Here is a tiny trained network, its code and every weight. The questions are about switching its units off for an input and a class, where a switched-off unit gives its printed mean instead of its output.

import numpy as np


def w(rows, s, z=0):
    codes = np.array(rows[::2]) - 128.0
    scale = np.full(codes.shape[1], s)
    scale[-1] = z or s
    return codes * scale


def f(y):
    return np.maximum(y, 0)


def log_softmax(a):
    a = a - a.max(-1, keepdims=True)
    return a - np.log(np.exp(a).sum(-1, keepdims=True))


def net(x, mask):
    res = np.array(x, float).reshape(1, 4) / 4 @ E
    y = f(res @ A[0][:, :-1].T + A[0][:, -1])
    res = res + np.where(mask, y, B[0][:, -1]) @ B[0][:, :-1]
    return log_softmax(res[-1] @ U[:, :-1].T + U[:, -1])


A, B = {}, {}
E = w([
[112,27,13,126,67,28,121,117,86,120],'x0',
[178,138,133,255,168,111,55,16,96,179],'x1',
[136,136,121,105,107,129,115,114,146,136],'x2',
[141,134,130,117,105,123,125,125,135,148],'x3',
],0.011)
A[0] = w([
[181,138,120,200,150,121,62,49,103,153,155],'neuron 0',
[137,141,159,143,153,154,120,131,111,114,217],'neuron 1',
[111,27,11,113,106,23,124,112,91,129,133],'neuron 2',
[132,164,150,96,156,180,159,144,152,117,195],'neuron 3',
[109,117,123,90,104,145,184,177,153,107,229],'neuron 4',
[119,138,140,108,130,158,176,160,159,116,172],'neuron 5',
[149,103,96,165,112,89,111,91,88,143,135],'neuron 6',
[123,184,205,142,145,187,134,135,172,136,255],'neuron 7',
[110,119,131,65,113,132,175,198,142,105,250],'neuron 8',
[105,113,124,106,98,124,131,161,135,111,152],'neuron 9',
[153,186,186,118,157,166,130,130,143,118,233],'neuron 10',
],0.011,0.0056)
B[0] = w([
[176,118,188,231,143,155,79,95,143,137,215],'neuron 0',
[175,151,138,152,125,159,126,149,137,158,165],'neuron 1',
[114,51,120,130,70,65,103,117,82,21,250],'neuron 2',
[142,169,117,112,136,148,141,146,118,152,181],'neuron 3',
[138,115,33,42,115,110,186,227,87,126,192],'neuron 4',
[133,149,108,108,150,122,161,151,100,142,170],'neuron 5',
[150,123,142,172,121,115,95,93,95,102,183],'neuron 6',
[175,201,133,127,176,183,159,131,130,187,209],'neuron 7',
[118,139,40,10,106,105,196,249,76,142,206],'neuron 8',
[137,108,102,110,117,127,145,160,145,108,161],'neuron 9',
[169,177,137,153,172,164,138,149,155,184,194],'neuron 10',
],0.012,0.022)
U = w([
[146,221,72,81,147,152,206,178,107,175,196],'0',
[47,103,180,89,132,143,114,109,208,91,6],'1',
[71,24,49,81,54,42,153,173,102,57,147],'2',
[20,100,196,87,136,118,134,94,194,122,23],'3',
[25,104,171,88,166,104,113,88,207,111,37],'4',
[165,171,251,201,166,187,86,99,244,186,219],'5',
[9,117,160,100,136,128,150,50,188,112,18],'6',
[136,65,170,187,85,81,2,27,60,49,116],'7',
],0.0067,0.0022)

Each question gives the input, the list of numbers given to net, and the class t.
The units are the neurons (one row each of A and B). Each row of codes is followed by its name. A weight is (code - 128) times the scale printed after its matrix; where a second scale follows, it is the last column's (A, B and U).
mask holds one flag per neuron, in row order. A switched-off neuron (its flag False) gives its mean, the last column of its row in B, instead of its output. The means were averaged over made-up inputs and are rounded, as every weight is.
A unit's drop is (log p(t) with every unit on - log p(t) with that unit switched off) / (log p(t) with every unit on - log p(t) with every unit switched off).
The circuit of an input: a set's keep is (log p(t) with only the set's units on - log p(t) with every unit switched off) / (log p(t) with every unit on - log p(t) with every unit switched off). Starting from all 11 units, units are removed one at a time, each time the one whose removal leaves the highest keep (on an exact tie, the one counted first), for as long as the keep stays at least 0.8.
units of the circuit, in order: the units of the circuit, biggest drop first
top k neurons: the k neurons with the biggest drops, biggest first
drop when u is switched off: that unit's drop, to one decimal
input [1,-2,-3,8], class 2: units of the circuit, in order -> neuron 7
input [1,7,-4,6], class 7: top 2 neurons -> neuron 7; neuron 10
input [-4,1,-7,-6], class 5: top 2 neurons -> neuron 8; neuron 4
input [2,1,8,2], class 7: top 2 neurons -> neuron 8; neuron 4
input [-1,2,5,-1], class 5: top 2 neurons -> neuron 2; neuron 8
input [-2,1,-2,-4], class 5: top 2 neurons -> neuron 8; neuron 4
input [1,-5,-1,8], class 2: top 2 neurons -> neuron 7; neuron 10
input [-1,2,6,1], class 5: top 2 neurons -> neuron 2; neuron 8
input [-5,2,-5,4], class 5: drop when neuron 8 is switched off -> 0.1
input [-1,3,-8,8], class 5: drop when neuron 2 is switched off -> 0.2
input [0,7,7,-5], class 5: drop when neuron 2 is switched off -> 1.0
